[ -4  13  44  -4 -26 -14 -10  56  18   0  26  24  13  11 -34 -45  15 -18
  24  12 -25   3 -49  -8 -22  -9  27   8  25  29 -25   4 -35 -40  -4 -51
 -39  20  24  24   2] -> Z655
[-11  33  13   5   9 -48  -4  -6  27  15  14   5   3  11   2  -4   1 -21
  -5  15   5 -28  18   6 -21 -11   7  20   4 -16  -3   5  20 -28   8  -9
   0   1  13 -11  -6] -> Z966
[ 27 -18  15  27 -23 -27 -26  30  11 -19  29   8   8  11  14  23 -21 -10
  19   4 -25 -10  -1 -12  12 -36  22 -13  23  49  15  26  -7  -6 -30 -22
  16  16  22  22 -41] -> Z83
[-16  18  17  34 -30   1  -2  14 -38  16   0  11 -26 -40  18  18 -61   7
  -9  12  -2   8 -26 -13  34 -20  21 -46 -56  34  34  33  27  74  17  -8
  20  30   0 -19  28] -> Z191
[ 15  64   3  -6 -13 -26  -8 -19   2   0  -8  20  30   3   0 -18 -31   3
  36   3   8 -27  42  20   8   3  15  35  12   7  -7  22  -4 -11 -35   1
  12  15 -34   6 -11] -> Z334
[-28  -2  -2  -2 -20 -22  -9   3  33   5 -39  12  18 -24  50 -18 -44  -8
   8  30   9 -33 -22  -8   2  14  10 -12   1  10   7 -25  -9 -32 -18 -71
  -1  30  10  25 -32] -> Z808
[-34 -45   8 -21   9  -8  25  23 -27  25  15  26 -52 -17   7  -4 -16  -9
 -31  20   8   5  23   5 -35   5  15  -4  -6 -36  -7 -19   1  -3   2  12
   6  15  48  46 -21] -> Z655
[ -8 -17  16 -18   7 -21  -6   2   7  -2  55 -20 -35  36  -7  11  13  23
 -33  -4   1 -31   9  11 -31 -62   9  31  26 -33 -15 -20  42 -10  43 -10
 -36  26 -36  47  71] -> Z723
[-23 -63 -10   7  10 -27  20 -14 -32   7  18 -22 -34 -37   9  17 -40 -18
 -12  28 -40 -15  -3   3  50 -33  16  15   1 -27  13   3 -18 -25  11   6
   7  35  52  68  54] -> Z849
[ 67  24 -14   0  -6 -82   3 -10  14 -37 -39 -20 -16   0  16  30 -30   2
   7  15   3 -49  49  12 -20 -25  13   0 -25  25  -8 -18  28 -28 -17 -14
  -2 -50  -7 -76 -48] -> Z67
[ 34   6 -33  30 -29 -40 -15  19  -2 -11 -58  27  -6 -35  32  34 -50  -2
  40  21 -21 -30 -69  -4  30   2  52 -51  -5  68   7   3 -38  45   2 -67
 -10 -19  42 -13  -8] -> Z911
[ 28   7   1   1  -3  11 -24 -56  21 -11  30 -19  54 -12 -37 -21  -8  -8
  38  22 -40  27  15  45  18   0 -12  -5 -12  -3   5   0   6 -68 -35 -53
   2  29 -15  30 -40] -> Z67
[ 26   9  13   7 -33 -11  -3   8 -27  -1 -11  -9  12 -22  24 -22 -18  18
  17  31 -32 -20 -39  25  21   8  19 -13 -15  25  -6  -4 -23  29 -15 -33
 -16  11 -24  45  11] -> Z334
[ -9  -7   3  10 -25  -3 -14  31   7 -15  -5  23  19 -20  28   5 -36  13
  27  -2 -26  12 -36 -30  48 -16  39  24  24  52  -1  26 -19 -38  11 -73
  -5   9  44   8 -16] -> Z21
[  7 -13  -4 -19   5 -23  11  20  24  21  16  -6 -11  -3  -4   9  23 -21
   3 -19   5  -4  10   8 -51 -20  -1  29  40  -9 -33  -8  17 -19  23  27
  20   3  62  14  -9] -> Z911
[ 11 -25 -15 -30 -22 -32  13 -13  24   2   7  14  -7   3  27  19  15   0
 -17 -17 -15  -5  -1  17 -10   5 -25  24  31 -15   4 -15  16 -26  -8  -8
   0 -18  34  18  -9] -> Z966
[  1  44   8  18 -45 -20  -2  27  24 -16 -19  21  16 -30  30 -16 -19   1
  16   5 -10   6   4  -7  40 -26  20   6  10  54  -5   9 -27 -19   0 -36
  -8  40  15  -3  -4] -> Z911
[ 13  -9  26  19 -17  -7 -23  50  -1 -14  14   8  14 -26   5 -10 -53   1
  14   9  -7   5 -12 -34  18 -49  23  -2  27  40   7  12  -4 -16 -13 -55
   4  30  22  22  -7] -> Z808
[  6 -14  19  26 -16 -21   6 -14 -13  -5   4  -7 -36 -15  18  11 -48 -14
 -12  19 -20 -29   2  14 -26 -27   5   0 -16 -12 -21   7   3 -12 -15 -31
 -15   5 -17  33 -33] -> Z191
[-32   6  30 -34 -16 -24  46  17 -29 -19  30  22 -32 -55  22 -44 -29  28
 -28  15  28  26  21 -39  27 -47  26 -21  -7 -32   1  11  -3  29  11  14
  22  34  30 -13  -5] -> Z911
[  6  33   5  -8  22 -73  -6  -5  27  21   2   7  -1   7   2  -5   2 -19
 -11  15  -1   3  12   9 -21 -18  -8  19  -7 -11  -9 -12  41 -14  19  -3
  15  -2   8 -25 -49] -> Z723
[ -6 -52  -7 -21 -25  25  17  18   9  17  28 -20 -31  -4  59   8  35  -6
 -47 -17 -22 -44  19 -20  -7 -26 -14 -28 -18   9 -30  -7  30  41   3   0
  11 -27  66  29 -33] -> Z808
[ -9  -2  16  17   8  20   3 -25 -47   2 -47   6 -36 -55  51  11 -33   2
 -74   1  40  -8  39   9  -2 -13 -21   7 -16 -32  45 -17  42  32   7  32
  46   0  10 -13  28] -> Z83
[  6 -30  27  39 -20  10 -74  76  51  17  48  21 -25  39  27   5 -39 -51
  42  56 -59 -11 -61  40 -24  -4 -14  12 -53  24  -4 -24 -20  75 -13 -25
 -40 -29  25  76 -75] -> Z334
[ 30 -63 -16 -17  -7 -40  -2  -5 -44  18   4  -2   2 -43  17  26 -31  35
   3  13 -10  -4  26   9 -14  -1   6  23  13 -45  15  -5  27 -31   0   9
  20  -1  29  16 -15] -> Z67
[  5 -11  19 -21  25  -3  -4  10  16 -13   9  -3  13 -25   1 -15  24 -10
 -14  -4  12  23   9  30 -25  -1 -11  43  12   7 -15 -14  28 -22   8  20
  17  -5  35  33   6] -> Z808
[-22 -19 -18 -14 -37  -4   9  20 -19   2   1   4 -15 -42  25   9 -19  28
 -31 -13  11 -16  26  14  17 -16 -11  27  -5 -27 -40 -11  23  -5  24 -18
 -16  17  17  48  49] -> Z83
[ 36 -10   7  23  -5 -44 -17  31  21 -22   1  10 -12 -12  20  27 -68 -23
   5   3 -13 -12 -27 -10 -11 -46  22 -19  19  45  23  19  24   9 -25 -37
  -1   3  31 -20 -50] -> Z911
[ 14  28   0  -6 -20 -31 -10   6  35  -8 -17  22  20   2  33 -17  19  -7
 -17  18 -13 -25  27   3  14   8  -9   6 -26 -17   7  -8   9  -8 -10  -2
  15   3  -5  17 -29] -> Z67
[-15 -18  23   0 -36  -4 -24  48 -39  27  46  16  -5   8  -7 -15 -44  36
  21  17   6  10 -46 -41  12  -9  30  14  19  13   8  20 -21   4  10 -19
  -8  21  45  22  20] -> Z334
[  3  15 -19   7  -5 -16  26 -39 -33   1 -23   2 -35 -36  56 -16 -11   4
 -58  22  26 -28  69  -1  34 -10   1  -4  -7 -21  13  -6  14 -17  14  15
  42  76   8  35  28] -> Z67
[ 19  -8 -16   4 -45  -1  -1   9  -7  13  36 -18 -10  -3  -2  -8 -45  -2
 -19  19  -9 -46 -23  -1  23 -29 -11 -27 -58  28 -10  -4  -6  -8 -24 -10
  -9  19 -46  63  34] -> Z808
[ 22 -28  -7  -4  28   2 -11   6   2  -5  12   2  -8 -26  29  -5  -1 -17
 -55 -24  14 -16  34 -25 -22 -56 -21  11  34   3 -25  -2  48 -14 -13  -6
  17 -20  49  -1 -74] -> Z808
[ -1   4 -39 -36 -20   6   5 -10  -5  26 -12   1   8 -23   7  20   1  18
  -1  -3  19 -52   2  32   0 -27   4  33  22 -21 -22 -26 -15  19  16  47
   8 -24  18 -20  39] -> Z21
[-36  40  -8  22  -9 -33   1 -60 -24  -4  12  -2  -7 -22  58   8 -62  -1
 -15  23 -12 -38  21  28  56 -34  14 -23 -10  10 -11  15  25  20 -28 -41
   1  23 -13  10 -51] -> Z911
[-34 -39   0 -12  32  12 -17   8  10  24  40 -22  32 -31   0  -7  42 -25
  29 -16   6   0  86  -6  -9   9 -18   1  27 -34  -1 -12   6 -60 -17   9
  36  10  45  39 -24] -> Z83
[-10  21   6  24  -7   3 -10   8 -24 -25 -11  -3  -1 -36  33  15 -60   4
 -11  -5 -10 -18  -6  -6  39 -48  14  -3  38  54  28   3   6  35  11  17
  48  45  47  -5  12] -> Z655
[  0  16  24  20 -14  -7 -35  16 -16   7  29  -3  14   7  19 -14 -15  -8
  29  28 -16 -34  -5   1  16  -8   5 -25  -3   2 -11   1  -9  28 -35 -43
   4  -7 -22  44 -39] -> Z83
[-16  51  28   1 -17 -31 -19  19  36  -5  18  -3   3  45   7  -7 -11  -2
   1   4   7 -36  -3  -8 -13 -13  -3  14  -2  10 -19 -15  17 -23   2 -42
  -4  -3 -14  24  -4] -> Z21
[  3 -25 -26 -27 -14 -29  26 -43 -21  10 -28  37 -46 -61 -14  35 -33  27
 -24  15  42  21  29  69 -34 -14 -12  16 -18  -7  27 -36   8  12  -2  68
  12   3  39  -7  17] -> Z966
[ 17   1  35   7  -2  35 -33  41  18 -25  31   3  11  11   8 -23 -14 -19
  21   6 -29   5 -40 -25  25 -35   7   0  38  49  17   4 -16  15  -8 -22
  18  11  33  23 -23] -> Z849
[ -5  13  14  -6 -34 -48  -2  14   1 -11  20  61 -21  39  41 -16  -5  32
 -28  15   6  27 -48 -12  51  -4  27  21  29  38  37  16 -54  33  15  26
 -54  48  -5   5  42] -> Z808
[-32  81   7 -37 -48  60  10  72   3  48 -19  -3  75 -13 -50 -39 -56  21
  25 -16 -12   8  44 -30  66 -30  17  46  35  27 -30  13  -6 -63 -15 -20
  15  27   2 -13  19] -> Z191
[  0  -7   1 -13   5 -21  12 -12 -10  11   3   1 -11 -13   6   3  -3   8
 -27   3   5 -12  25  10 -14  -4  -8  27  14 -26  -2  -5  13 -18   9   9
   6   4  21  20  18] -> Z808
[ -7  20  30  33 -13  -4 -27   9  10 -15  -6  -7  16 -23  -3 -19 -27 -20
  18   3  15   0  -1 -32  17 -41  12   5  22  19 -15   7 -19 -35 -14 -44
   2  12  26 -12   1] -> Z849
[  9 -76 -31 -11  -3 -16  13 -16 -33  17   5 -11 -16 -23  20  32  12  25
 -25 -12 -11   9  35  -3   7  11 -19   5   6 -47  23  -4   2 -17  12  31
   2   1  24   3  15] -> Z83
[-16  33 -15 -14 -20   4  -5 -11  18  14 -13  26   4  17  28   2 -24   7
  13  12 -24 -10   6   2  57  -1   5  -6 -29  27  28  15  18  35 -23 -25
   2   9 -37 -12 -31] -> Z723
[  4  34  19  23 -12 -20  -1  37 -11 -23  -9  21  19 -40   3 -10 -56  -8
  11   1 -25  21   5   4  28 -32  20 -36  12  53  -5  20  -9   4 -37 -23
  -2  30 -10  -3 -47] -> Z67
[-31  21  18  52 -14 -20 -24  -2  -5  12  15 -17  14   6  60  18 -53 -12
  -1   0 -19  17  37 -18  75 -37  24  45  52   3   8  23 -17 -27  23 -16
  10  56  20   2  42] -> Z723
[-13  31  40   5  -6 -37 -24  44   5  -9  15   9 -16  31  19 -21 -13 -17
 -11   8   3 -47   3 -15  -7 -10  -5 -14  -9  14  -2 -19  -5  31 -15  14
 -18 -13  -9  22   6] -> Z849
[ -3  38  21  12 -65  27  -2  17  39  -6   4 -12  -7  22  -1 -40  11 -22
   8   4  -3 -13 -53 -24  27 -36  14   9 -18  67 -43  28  -8  -8   7 -59
  -6  38  18   2  36] -> Z723
[ 17 -36 -20 -26 -36   6 -43  65   3  20   1  21  -6 -41   4   7 -47  27
  55 -15  -4 -29   5  -4  -9 -58   0  16  18  13 -15 -21   2  76   5  22
 -35   4  47  15   0] -> Z67
[-16   6  12   2  -7 -11  -2  19 -13   9  10  -9 -17  17  -7  -1 -22   4
   8  31  -4 -27   4  11  -2 -14  -2 -20  -2   7   7  -3   9  23 -26 -14
 -10  22 -20   0 -26] -> Z83
[-38   5  -5  -4  34  33 -15  42  46  27  32  -1   5  31  -2   7 -16 -23
  22 -10   3   7  36 -28 -21   9   9   1  14   5   4  -1  32 -29  16 -16
  33  44  18  40 -42] -> Z655
[-12   3  16  -3 -25  -9  13  12 -14  21  33   2 -37  -6  17   1 -45  12
  -9  22  -8 -22  34  -3 -14 -32  -1  14  16 -14   7  -1   3 -24  -6  -1
   6  34  14  27 -28] -> Z67
[ -2  18   6  28 -13  -8  -1 -28 -12  -9  13 -20  -1   0   9  10 -14   4
   5  26 -11 -23   2  18  11  -6  15  -3 -11   8 -10   2 -15 -28   0 -33
   0  -9 -14   4  10] -> Z966
[  8 114  34   8 -17 -29  -5  15  43   3 -17  25   7  26  -3 -23 -47 -36
  -1  44   9 -12 -24  50 -21  -6 -13   4   8  -8  13 -28  -1  52 -16   6
  22  40 -47 -19 -17] -> Z655
[-11  27  11   4  -5 -27 -11   6   5   6   9   4   3  14   0  -2 -11   8
  -4  15   4  -4  -5  11 -10  15  -4  -5 -30  -7  -3   3  23  10  -1   9
   2   8 -18  19 -11] -> Z67
[ 17  18  -7  11 -17  -5 -12  63   0 -33 -16  26  14 -35 -14  -3 -68   9
  24   5  -6 -15 -36 -16  27 -35  32  34  59  72 -15  28 -29 -41  -7 -50
  -1  34  51  20   2] -> Z21
[-18 -32   8  10  12  -7   8  -1   2  -2  28 -26  -9   3   5  25 -18   8
  11  27 -35  23   0  23   6 -10   9 -10  11   0  16  -1  -1 -20 -22 -20
 -20  12  -9  21 -45] -> Z911
[-26   5  -5 -24  -4 -30  12   6  11   6  32  23 -12  -5 -12 -12  12  -3
  14   1 -33 -33   4  -9   2 -51  -7 -14 -18   9 -39  10  28   4 -21 -32
 -12  -2 -27  20 -86] -> Z849
[-36 -15  37  14   8   4 -11 -20 -10  -7  26 -11 -29  -1   3  -2   6  -4
   9  27 -12 -15  15  14 -19 -41  14 -13 -28 -14  -8  -6  10  12 -16 -17
 -19 -16 -14  13 -38] -> Z67
[-13  16  13  -1   8  -8  -5  -7  30  15   6   3 -19  29  12 -15  -4 -24
 -23  25  25  -9  14 -13 -17  -7 -17 -10 -45 -41   4  -4  41  23  -9  -7
  27   9 -23   4 -51] -> Z83
[-12   6  10 -18  -6  11  14  11 -12  12  14   2 -14 -25  31 -12  -5  -3
 -13  -4 -11 -18  19  -8  14 -19  -5  17  12 -12  -8  -8   7  -4  12 -15
  24  -6  35  19  -3] -> Z21
[-14   2   2 -21  20  -9  14  -4   7  14  24  -3  -8 -15   3  -1 -14 -16
 -19  15  -2  -8  20  25  -8 -14 -10  10  26 -24   7 -10  22 -17  -5   6
  29  20  30  24 -29] -> Z83
[-33  40  32  15 -33  34   4   7 -36   2  -7  -1 -12 -32  23 -14 -33   7
  15   9   2  -1  35  -7  44 -33  24   3  27   6   6  -7 -24  24   5 -28
  17  37  18 -10  47] -> Z655
[ 12   1  10 -35  -3 -16  31 -18  10  51   6 -13 -19  32  31  16  60  12
 -55 -16 -30 -46  12  10 -36 -12   3  13   6 -36  20  -6  25  34  31  74
  -7 -16 -19   1  15] -> Z191
[  4   8   4   8 -16 -36  -3 -15 -18   5   5  -3 -10   0  24   7  -9  16
  -7  20 -23 -23 -18   2  29  -4  15  -7 -11   3  14  -2 -10  13 -11 -18
 -25  -6 -14  18   5] -> Z655
[-19  49  16 -22   1 -18  21 -20  42  -2 -17  19  -4  19  23 -24   0 -28
   1   5 -11 -13  19  20   7  18  -6  24  13  19  -9   6  -3  -8 -36 -19
  -3   5  16  31 -39] -> Z808
[ 17 -16  30   0  -7 -39 -17  42  12 -25  10  13   5 -22  18  -6 -42   8
  10  20   0 -12 -29 -22  -4 -38  35   9  23   9  24   4   4 -12   6 -40
   0  25  19   7   3] -> Z21
[  5  14   9  17 -27 -36  -6  39   0 -15  -7   3   1 -28  -9  -2 -53   1
  15   7  -6  -2  -5 -12  17 -41  22   6   0  40  -4   5  -5 -24  10 -24
  -2  30  30  -1  25] -> Z911
[ 14  -5 -10  -4   5 -27  17  10  22  -4  -3  -8 -13 -22 -16  38  -1  -6
  -8 -22  -1  -4  47  12 -33 -34 -10  27  46 -13   1   3  13 -33  -3  40
  16   4  45  -6  -2] -> Z67
[ -1  66   7   7  -7 -24   5 -32   1   0 -25   5 -21  16  34   7  -5  -4
  -2  -3  -1 -38  33   8  10  -9  -6  17  11 -13   9   4  21  24   2  -8
   2   0 -30 -30  10] -> Z67
[ 12  -3  14   3 -22 -30 -12  36   8  -8  31 -16  10 -24   3  -8 -52  -5
  56  11 -32  25 -21 -19  49 -31  23  16  37  40   3   4 -30 -28 -10 -47
 -12  32  51  15  -5] -> Z655
[-48  33   3 -10  25  11 -14   7  42   5 -26  35  -1  11   6  -2 -10 -14
 -11  -8  37 -13  50  -3  -7   7   2   4   9   6  22  -6  17 -16 -27 -16
 -12   5  16  -3 -26] -> Z21
[-20 -37 -32 -47  24   2   2  66 -15  13  12  57 -30 -94 -13   2 -49  -7
   5 -33  39  66 -11 -30  52 -73   9 -15  25  40   0  -8  23  48 -13   7
  15   2  60  26  -6] -> Z723
[ -1  19  23  26 -36 -34   0  27  -5 -19  10   5  -5 -29   8  -2 -69  -2
   0   4   0   9 -19 -16  16 -38  21 -11  15  47   6  10 -25 -45 -10 -22
  -5  34  18  -5   5] -> Z67
[-15 -23  17   4 -24   2  10   2 -33 -21 -13  -9 -43 -14  40  -1 -25  13
  11  13   2 -41  14   1  20  -5  26  -8 -17  12 -11   4 -11  24 -28 -33
 -40   3 -27  38  38] -> Z849
[-23  -5 -24 -17  -7 -14   2  16 -25  21  -2  18   3 -45  10   6 -10  14
  -5 -13   9 -28  24   4  13  -2  -4  42  39 -14 -31   9   2 -28   1  -9
  -1  -1  59  33  15] -> Z21
[ -5   2 -16 -35  -1  -9   9  36 -38  23  20  13 -28 -59 -11 -25 -29  10
   2   8 -16 -37  21  21   5 -25 -12  13  23   9 -43   0  38   9  -3 -46
  -3  35  46  85   2] -> Z723
[ 10 -39   9  39  -6 -17 -43  18 -17   8  41   5 -33  14  22   8 -20 -19
 -13  33 -14 -59  30 -19 -29 -21   7  -4 -10 -19  -8 -13 -19 -55 -13 -55
 -26 -40  32  30 -46] -> Z911
[ 21  27   5 -17  50  11  14  95  20  -8  24 -11  -5 -29  -7  16 -21 -12
 -36 -25  -9  23  50 -15  -2 -49 -38  -1  83  35  36 -29  41 -34  -4   6
  43  12  23  -7 -43] -> Z21
[-20 -42   6 -12   0 -20  19   1  -5  28   9   3 -26 -29  29   7   8 -15
 -22  -8  32  17  37 -12 -27 -27   2  18  30 -40 -37  -8   8 -11  -5   3
  10 -13  63   3 -27] -> Z808
[ 41   4  15  18  20 -42  -9  70  10  -7  21 -36  -5 -17 -12  15  12   3
  30   7 -26 -13  11  -7 -47  -5  -9  13  36 -10 -38  16  27   3  14 -38
   5  -7  22  29 -22] -> Z723
[-16 -26  38 -11 -18  31  -3  81  -1   6  64  18 -20  -9 -39 -17 -27  13
  22   9 -29  43 -24 -58  19 -56  11 -14  32  23  40  12  -8 -49 -18 -72
 -27  20  10   5 -25] -> Z67
[-36 -38 -25   8  -1 -26   2 -27 -14   7   1  -1 -27 -26  25  30 -26  11
   8  28   6 -10  20  10  31 -17  24 -28 -34   4  -6 -18 -13  -5 -15 -28
 -10   1  16  33 -25] -> Z21
